Below is a small trained network, with its code and all its weights. Each question gives an input and a class and asks what happens when units are switched off, that is, made to give their printed mean instead of their output.

import numpy as np


def w(rows, s, z=0):
    codes = np.array(rows[::2]) - 128.0
    scale = np.full(codes.shape[1], s)
    scale[-1] = z or s
    return codes * scale


def norm(h):
    return h / np.sqrt((h * h).mean(-1, keepdims=True) + 1e-5)


def f(y):
    return np.maximum(y, 0)


def log_softmax(a):
    a = a - a.max(-1, keepdims=True)
    return a - np.log(np.exp(a).sum(-1, keepdims=True))


def net(x, mask):
    res = np.array(x, float).reshape(1, 6) / 4 @ E
    u = 0
    for l in range(2):
        y = f(norm(res) @ A[l][:, :-1].T + A[l][:, -1])
        res = res + np.where(mask[u : u + 10], y, B[l][:, -1]) @ B[l][:, :-1]
        u += 10
    return log_softmax(norm(res)[-1] @ U[:, :-1].T + U[:, -1])


A, B = {}, {}
E = w([
[131,6,130,174,157,127,110,107,223],'x0',
[128,128,127,128,128,127,128,129,128],'x1',
[127,125,130,129,127,132,130,130,125],'x2',
[129,129,127,128,128,126,128,128,129],'x3',
[105,177,247,80,142,108,188,111,157],'x4',
[95,123,140,59,187,111,41,208,107],'x5',
],0.016)
A[0] = w([
[112,127,182,54,213,131,43,208,132,3],'L0N0',
[117,59,47,172,114,130,86,137,147,47],'L0N1',
[127,134,19,161,80,145,99,155,62,79],'L0N2',
[151,185,79,163,84,128,190,71,121,43],'L0N3',
[114,103,68,86,185,120,5,203,95,76],'L0N4',
[130,150,201,129,126,105,166,127,135,101],'L0N5',
[139,60,131,164,132,122,159,91,225,88],'L0N6',
[116,55,182,133,142,118,121,114,228,10],'L0N7',
[146,111,2,165,117,132,119,129,99,181],'L0N8',
[129,23,158,139,178,121,105,140,203,40],'L0N9',
],0.017,0.0053)
B[0] = w([
[120,92,164,95,48,1,109,54,73,227],'L0N0',
[111,137,61,116,39,139,118,133,165,212],'L0N1',
[157,103,181,130,229,72,144,80,127,234],'L0N2',
[100,54,196,75,136,158,67,125,159,198],'L0N3',
[156,193,84,165,223,242,134,194,173,254],'L0N4',
[99,174,113,138,112,204,122,144,169,191],'L0N5',
[145,219,67,196,148,48,199,157,147,216],'L0N6',
[169,108,200,157,236,95,128,107,123,205],'L0N7',
[112,85,189,101,61,48,93,93,56,241],'L0N8',
[109,15,156,83,85,195,88,95,107,218],'L0N9',
],0.024,0.017)
A[1] = w([
[149,92,123,154,165,119,158,124,105,52],'L1N0',
[132,162,105,166,161,152,199,126,143,2],'L1N1',
[136,79,75,88,111,214,117,126,116,40],'L1N2',
[133,108,106,137,93,119,81,115,117,91],'L1N3',
[154,77,47,138,127,224,106,169,150,2],'L1N4',
[182,143,75,147,218,156,169,153,104,75],'L1N5',
[143,134,79,153,81,49,141,187,111,81],'L1N6',
[115,102,53,166,42,76,152,113,140,75],'L1N7',
[107,191,98,120,34,98,151,131,48,163],'L1N8',
[84,133,112,108,108,254,138,161,173,6],'L1N9',
],0.026,0.0038)
B[1] = w([
[67,164,116,68,60,125,110,169,144,216],'L1N0',
[137,77,134,184,145,88,193,202,181,177],'L1N1',
[118,89,49,160,135,80,172,162,164,200],'L1N2',
[125,116,147,154,138,156,198,139,169,214],'L1N3',
[60,70,63,66,170,146,113,186,193,202],'L1N4',
[187,188,111,130,161,184,161,93,68,245],'L1N5',
[114,129,124,157,56,199,95,119,121,184],'L1N6',
[192,175,101,162,99,181,100,111,67,218],'L1N7',
[66,178,98,156,155,100,88,252,183,219],'L1N8',
[103,165,121,36,42,174,207,30,77,239],'L1N9',
],0.028,0.011)
U = w([
[119,19,233,108,123,57,70,68,109,253],'0',
[164,102,95,220,3,159,100,101,105,109],'1',
[183,192,94,116,204,178,103,117,50,78],'2',
[107,26,34,99,158,179,129,146,168,104],'3',
[72,161,141,60,45,187,197,72,127,145],'4',
[170,133,151,218,148,128,244,135,172,68],'5',
[47,203,146,109,106,86,65,191,128,60],'6',
],0.017,0.003)

Each question gives the input, the list of numbers given to net, and the class t.
The units are the neurons (one row each of A and B). Each row of codes is followed by its name. A weight is (code - 128) times the scale printed after its matrix; where a second scale follows, it is the last column's (A, B and U).
mask holds one flag per neuron, layer by layer. A switched-off neuron (its flag False) gives its mean, the last column of its row in B, instead of its output. The means were averaged over made-up inputs and are rounded, as every weight is.
A unit's drop is (log p(t) with every unit on - log p(t) with that unit switched off) / (log p(t) with every unit on - log p(t) with every unit switched off).
The circuit of an input: a set's keep is (log p(t) with only the set's units on - log p(t) with every unit switched off) / (log p(t) with every unit on - log p(t) with every unit switched off). Starting from the 12 units with the biggest drops (on a tie, the unit counted first), units are removed one at a time, each time the one whose removal leaves the highest keep (on an exact tie, the one counted first), for as long as the keep stays at least 0.8.
circuit, biggest first: the units of the circuit, biggest drop first
top k neurons: the k neurons with the biggest drops, biggest first
k most important neurons of layer l: the k neurons of layer l with the biggest drops, biggest first
drop when u is switched off: that unit's drop, to one decimal
input [-8,0,7,8,8,3], class 6: top neuron -> L0N4
input [5,7,1,-8,2,-7], class 5: top 2 neurons -> L0N6, L0N0
input [-2,-8,0,-5,0,-7], class 0: 2 most important neurons of layer 0 -> L0N3, L0N4
input [1,-5,-8,2,6,7], class 0: top 2 neurons -> L0N0, L0N6
input [0,-6,-2,-3,-8,4], class 2: top 4 neurons -> L0N4, L0N2, L0N9, L1N5
input [4,-1,0,5,-6,-1], class 1: top 2 neurons -> L0N1, L0N8
input [8,-5,-3,6,1,4], class 0: top 3 neurons -> L0N9, L0N7, L0N0
input [7,-5,-8,2,0,-4], class 1: top 2 neurons -> L0N6, L0N4
input [0,2,-2,-2,6,2], class 6: top 3 neurons -> L0N2, L0N3, L1N8
input [-6,4,7,5,4,2], class 6: top 2 neurons -> L0N4, L1N8
input [-4,-1,-8,1,1,5], class 6: top 2 neurons -> L0N0, L0N2
input [-2,4,-5,2,-6,1], class 2: 3 most important neurons of layer 0 -> L0N4, L0N2, L0N0
input [1,7,5,2,-8,-1], class 1: top 3 neurons -> L0N1, L0N8, L0N7
input [7,2,5,-1,3,-3], class 5: top 2 neurons -> L0N6, L0N7
input [2,3,-4,6,1,-8], class 5: circuit, biggest first -> L0N6
input [3,4,-4,8,7,0], class 5: 3 most important neurons of layer 0 -> L0N8, L0N6, L0N3
input [5,6,-6,3,-6,-1], class 1: 2 most important neurons of layer 0 -> L0N1, L0N8
input [5,-1,6,-4,3,-1], class 5: 4 most important neurons of layer 0 -> L0N6, L0N8, L0N7, L0N0
input [1,0,-2,-6,7,1], class 0: 2 most important neurons of layer 0 -> L0N4, L0N7
input [-2,2,-1,-2,-5,1], class 2: circuit, biggest first -> L0N4
input [-6,3,-7,3,-2,1], class 2: 2 most important neurons of layer 0 -> L0N0, L0N9
input [-3,-4,-1,-6,3,2], class 6: drop when L1N8 is switched off -> 0.9
input [-6,-8,4,-2,-4,8], class 2: drop when L0N4 is switched off -> 5.2
